Below are the code and all the weights of a small trained network. Each question names an input and a class and asks about switching units off, where a switched-off unit gives its printed mean instead of its output.

import numpy as np


def w(rows, s, z=0):
    codes = np.array(rows[::2]) - 128.0
    scale = np.full(codes.shape[1], s)
    scale[-1] = z or s
    return codes * scale


def norm(h):
    return h / np.sqrt((h * h).mean(-1, keepdims=True) + 1e-5)


def f(y):
    return np.maximum(y, 0)


def log_softmax(a):
    a = a - a.max(-1, keepdims=True)
    return a - np.log(np.exp(a).sum(-1, keepdims=True))


def net(x, mask):
    res = np.array(x, float).reshape(1, 2) / 4 @ E
    u = 0
    for l in range(4):
        y = f(norm(res) @ A[l][:, :-1].T + A[l][:, -1])
        res = res + np.where(mask[u : u + 6], y, B[l][:, -1]) @ B[l][:, :-1]
        u += 6
    return log_softmax(norm(res)[-1] @ U[:, :-1].T + U[:, -1])


A, B = {}, {}
E = w([
[77,185,182,183,129,75,132,231,140],'x0',
[163,62,104,151,132,141,144,253,54],'x1',
],0.0074)
A[0] = w([
[88,112,137,201,116,57,108,170,129,29],'L0N0',
[133,141,138,35,139,201,61,28,64,193],'L0N1',
[171,62,100,153,195,140,160,227,79,106],'L0N2',
[97,126,165,72,146,147,111,140,96,77],'L0N3',
[56,134,159,173,31,171,153,177,137,4],'L0N4',
[113,98,158,4,89,169,191,139,89,93],'L0N5',
],0.0045,0.0024)
B[0] = w([
[190,202,63,178,242,188,74,81,98,181],'L0N0',
[158,233,151,161,159,75,160,254,166,253],'L0N1',
[36,94,208,150,82,129,90,45,177,238],'L0N2',
[104,120,82,164,86,77,140,49,73,128],'L0N3',
[235,208,166,118,108,217,77,124,96,161],'L0N4',
[85,168,43,161,155,57,170,160,127,161],'L0N5',
],0.0049,0.0053)
A[1] = w([
[109,149,155,156,144,121,145,135,192,126],'L1N0',
[106,130,142,154,140,204,54,43,129,104],'L1N1',
[181,118,150,169,151,211,137,107,56,117],'L1N2',
[116,100,119,154,138,102,176,120,163,119],'L1N3',
[136,110,155,88,120,125,92,155,125,4],'L1N4',
[250,97,2,40,130,179,154,72,114,51],'L1N5',
],0.0067,0.0031)
B[1] = w([
[162,109,86,129,101,59,126,135,98,250],'L1N0',
[137,109,42,98,123,69,230,149,168,192],'L1N1',
[129,108,92,84,152,103,188,83,111,185],'L1N2',
[117,144,173,156,55,146,210,162,160,146],'L1N3',
[133,139,190,107,160,91,105,202,126,128],'L1N4',
[165,218,185,255,230,249,70,136,92,253],'L1N5',
],0.0066,0.0045)
A[2] = w([
[86,62,135,156,75,132,127,66,170,92],'L2N0',
[114,152,144,66,144,154,140,16,181,27],'L2N1',
[123,1,127,120,143,206,108,157,39,36],'L2N2',
[100,96,136,139,139,119,111,124,79,36],'L2N3',
[137,102,88,87,135,164,120,73,129,2],'L2N4',
[143,37,102,140,162,173,111,121,76,83],'L2N5',
],0.0086,0.0016)
B[2] = w([
[187,194,106,107,149,108,139,155,122,176],'L2N0',
[3,65,106,119,55,73,131,142,147,229],'L2N1',
[49,76,124,55,41,51,133,135,214,252],'L2N2',
[128,143,58,123,106,75,90,41,140,168],'L2N3',
[88,110,175,96,155,140,128,200,80,137],'L2N4',
[2,170,166,159,75,91,112,152,142,210],'L2N5',
],0.0073,0.0041)
A[3] = w([
[134,141,145,141,105,109,140,159,115,187],'L3N0',
[174,114,99,91,143,110,174,134,132,82],'L3N1',
[128,172,162,138,170,148,100,138,99,112],'L3N2',
[122,113,93,157,158,216,149,113,133,44],'L3N3',
[105,143,116,119,125,101,160,111,122,254],'L3N4',
[147,3,136,117,134,149,113,152,108,90],'L3N5',
],0.013,0.0014)
B[3] = w([
[138,127,120,103,147,195,147,30,148,223],'L3N0',
[190,72,89,122,76,198,116,130,96,169],'L3N1',
[140,196,179,148,188,191,55,125,104,236],'L3N2',
[152,196,202,144,159,156,134,171,144,181],'L3N3',
[139,68,139,119,118,160,120,187,79,254],'L3N4',
[57,99,78,98,88,69,156,1,157,134],'L3N5',
],0.0091,0.0066)
U = w([
[79,121,131,118,63,86,150,132,143,137],'0',
[137,186,161,159,187,150,113,135,125,137],'1',
[201,82,97,113,113,167,144,141,99,130],'2',
[219,56,136,135,230,10,110,115,160,3],'3',
[220,60,140,143,224,8,120,114,154,20],'4',
[216,63,125,111,249,6,113,127,159,15],'5',
[208,70,129,113,236,19,120,126,152,4],'6',
[220,55,135,125,243,4,114,118,159,2],'7',
],0.027,0.029)

Each question gives the input, the list of numbers given to net, and the class t.
The units are the neurons (one row each of A and B). Each row of codes is followed by its name. A weight is (code - 128) times the scale printed after its matrix; where a second scale follows, it is the last column's (A, B and U).
mask holds one flag per neuron, layer by layer. A switched-off neuron (its flag False) gives its mean, the last column of its row in B, instead of its output. The means were averaged over made-up inputs and are rounded, as every weight is.
A unit's drop is (log p(t) with every unit on - log p(t) with that unit switched off) / (log p(t) with every unit on - log p(t) with every unit switched off).
The circuit of an input: a set's keep is (log p(t) with only the set's units on - log p(t) with every unit switched off) / (log p(t) with every unit on - log p(t) with every unit switched off). Starting from the 12 units with the biggest drops (on a tie, the unit counted first), units are removed one at a time, each time the one whose removal leaves the highest keep (on an exact tie, the one counted first), for as long as the keep stays at least 0.8.
units of the circuit, in order: the units of the circuit, biggest drop first
k most important neurons: the k neurons with the biggest drops, biggest first
top k neurons in layer l: the k neurons of layer l with the biggest drops, biggest first
drop of u: that unit's drop, to one decimal
input [-6,-6], class 0: units of the circuit, in order : L2N1
input [-2,-3], class 2: 2 most important neurons : L1N5, L0N2
input [1,-3], class 2: 4 most important neurons : L1N5, L1N0, L2N5, L2N2
input [-1,3], class 2: 3 most important neurons : L0N2, L2N0, L1N5
input [4,-5], class 0: 2 most important neurons : L0N1, L1N5
input [-3,-3], class 2: top 2 neurons in layer 0 : L0N1, L0N2
input [1,3], class 2: 4 most important neurons : L0N2, L1N1, L1N5, L0N1
input [-2,0], class 2: 2 most important neurons : L0N1, L1N5
input [2,2], class 2: 2 most important neurons : L0N1, L1N1
input [-3,0], class 2: 3 most important neurons : L0N1, L1N5, L0N0
input [3,1], class 2: 2 most important neurons : L0N1, L1N5
input [-1,2], class 2: 2 most important neurons : L0N2, L2N0
input [3,-1], class 2: top 2 neurons in layer 0 : L0N1, L0N0
input [-4,-6], class 0: most important neuron : L2N1
input [-7,3], class 1: drop of L1N5 : 1.5
input [-7,-2], class 1: drop of L1N5 : 3.2
input [4,8], class 0: drop of L0N2 : 0.0
input [-8,-3], class 1: drop of L1N5 : 6.8
